Here is a tiny trained network, its code and every weight. The questions are about switching its units off for an input and a class, where a switched-off unit gives its printed mean instead of its output.

import numpy as np


def w(rows, s, z=0):
    codes = np.array(rows[::2]) - 128.0
    scale = np.full(codes.shape[1], s)
    scale[-1] = z or s
    return codes * scale


def f(y):
    return y / 2 * (1 + np.tanh(0.7978845608 * (y + 0.044715 * y**3)))


def log_softmax(a):
    a = a - a.max(-1, keepdims=True)
    return a - np.log(np.exp(a).sum(-1, keepdims=True))


def net(x, mask):
    res = np.array(x, float).reshape(1, 8) / 4 @ E
    y = f(res @ A[0][:, :-1].T + A[0][:, -1])
    res = res + np.where(mask, y, B[0][:, -1]) @ B[0][:, :-1]
    return log_softmax(res[-1] @ U[:, :-1].T + U[:, -1])


A, B = {}, {}
E = w([
[127,130,199,152,167,243,163],'x0',
[1,213,99,87,34,102,187],'x1',
[81,23,144,193,221,54,202],'x2',
[153,138,95,231,194,228,163],'x3',
[155,151,38,123,160,144,188],'x4',
[235,144,146,29,185,103,100],'x5',
[168,197,148,99,185,135,120],'x6',
[173,117,37,217,81,60,60],'x7',
],0.0084)
A[0] = w([
[109,169,121,136,92,116,75,190],'n1',
[67,178,122,145,146,206,228,200],'n2',
[163,98,79,192,119,173,162,215],'n3',
[83,162,102,157,45,95,95,208],'n4',
[133,87,47,168,88,21,59,230],'n5',
[121,54,188,129,160,82,87,255],'n6',
[95,189,65,160,106,95,208,163],'n7',
[51,183,104,148,130,102,208,211],'n8',
[177,190,114,200,125,208,116,207],'n9',
[148,128,108,149,125,173,104,132],'n10',
[64,70,195,128,109,132,110,154],'n11',
[186,116,105,150,170,89,179,235],'n12',
[143,214,125,127,161,183,203,245],'n13',
[94,134,102,139,119,82,61,92],'n14',
[157,117,87,136,163,162,127,148],'n15',
[146,90,75,163,156,53,106,205],'n16',
[111,171,143,62,138,123,56,153],'n17',
[178,123,132,58,127,117,132,187],'n18',
[85,113,153,156,70,87,75,199],'n19',
[143,54,120,116,154,88,100,182],'n20',
[154,176,85,64,61,145,103,186],'n21',
[106,157,215,132,106,133,189,221],'n22',
[172,145,191,70,106,164,56,229],'n23',
[94,105,161,146,141,124,92,167],'n24',
[144,174,160,25,132,137,111,141],'n25',
[67,92,147,163,123,139,106,150],'n26',
[131,132,108,140,178,62,221,220],'n27',
[131,77,247,127,89,168,92,240],'n28',
[150,51,111,76,171,79,73,115],'n29',
[104,86,176,184,174,114,160,210],'n30',
],0.012,0.004)
B[0] = w([
[157,93,173,103,85,115,107,179],'n1',
[40,70,123,122,185,88,119,248],'n2',
[123,135,155,158,135,166,39,203],'n3',
[115,76,100,71,27,124,114,220],'n4',
[164,200,81,178,16,112,118,237],'n5',
[202,158,116,129,144,204,214,207],'n6',
[70,123,148,140,70,98,127,207],'n7',
[33,138,122,88,107,100,133,223],'n8',
[117,17,137,165,146,127,8,215],'n9',
[131,64,142,131,140,167,49,157],'n10',
[124,93,58,94,144,136,187,190],'n11',
[138,187,152,254,177,106,123,189],'n12',
[67,103,169,127,163,119,66,216],'n13',
[156,153,84,129,62,110,117,167],'n14',
[125,169,140,204,145,133,46,167],'n15',
[179,194,117,202,63,121,162,195],'n16',
[145,175,153,61,131,122,134,189],'n17',
[144,175,206,112,130,70,138,183],'n18',
[172,91,76,97,47,169,152,195],'n19',
[197,198,116,140,141,135,191,183],'n20',
[120,119,159,108,91,92,97,209],'n21',
[98,52,93,10,220,174,206,201],'n22',
[223,66,162,77,200,63,103,220],'n23',
[182,108,54,128,142,183,172,155],'n24',
[168,155,177,23,172,57,126,206],'n25',
[124,84,87,98,107,174,138,176],'n26',
[89,235,161,168,153,111,228,202],'n27',
[170,102,88,59,166,196,120,211],'n28',
[146,192,132,186,172,120,157,193],'n29',
[137,111,92,178,168,160,133,212],'n30',
],0.0074,0.016)
U = w([
[204,144,206,28,134,68,109,138],'0',
[140,135,81,135,15,105,113,103],'1',
[153,75,146,185,133,162,44,250],'2',
[2,114,129,115,131,107,151,138],'3',
[189,187,117,212,139,118,164,143],'4',
[145,91,65,90,147,205,170,67],'5',
],0.01,0.0019)

Each question gives the input, the list of numbers given to net, and the class t.
The units are the neurons (one row each of A and B). Each row of codes is followed by its name. A weight is (code - 128) times the scale printed after its matrix; where a second scale follows, it is the last column's (A, B and U).
mask holds one flag per neuron, in row order. A switched-off neuron (its flag False) gives its mean, the last column of its row in B, instead of its output. The means were averaged over made-up inputs and are rounded, as every weight is.
A unit's drop is (log p(t) with every unit on - log p(t) with that unit switched off) / (log p(t) with every unit on - log p(t) with every unit switched off).
The circuit of an input: a set's keep is (log p(t) with only the set's units on - log p(t) with every unit switched off) / (log p(t) with every unit on - log p(t) with every unit switched off). Starting from the 12 units with the biggest drops (on a tie, the unit counted first), units are removed one at a time, each time the one whose removal leaves the highest keep (on an exact tie, the one counted first), for as long as the keep stays at least 0.8.
units of the circuit, in order: the units of the circuit, biggest drop first
k most important neurons: the k neurons with the biggest drops, biggest first
drop of u: that unit's drop, to one decimal
input [-7,-5,-4,-2,-6,0,6,8], class 1: units of the circuit, in order : n5
input [-8,3,6,-3,-8,7,-6,-1], class 4: 2 most important neurons : n29, n6
input [3,1,-8,3,-2,-6,-4,-7], class 3: 2 most important neurons : n2, n13
input [1,-6,1,-7,0,-2,-3,8], class 4: 2 most important neurons : n29, n20
input [8,3,6,7,7,5,4,3], class 2: 3 most important neurons : n9, n3, n15
input [2,7,-6,-6,4,-8,-3,-1], class 3: 2 most important neurons : n2, n8
input [-1,4,0,5,-2,3,-7,0], class 3: 2 most important neurons : n5, n16
input [0,6,-6,-7,-5,-7,-3,-7], class 0: 2 most important neurons : n25, n21
input [0,3,-5,5,8,-7,5,3], class 3: 2 most important neurons : n8, n2
input [5,-7,8,-4,4,-2,-3,-5], class 4: 2 most important neurons : n12, n27
input [6,-4,-6,-4,4,-6,6,2], class 2: drop of n9 : 0.6
input [3,5,3,0,4,5,7,-2], class 3: drop of n23 : 0.1
input [7,-3,1,4,-7,-3,5,-1], class 5: 2 most important neurons : n28, n22
input [7,4,-6,-3,-8,0,-5,3], class 0: units of the circuit, in order : n23
input [1,-8,-3,-8,2,-5,2,4], class 1: drop of n12 : 0.4
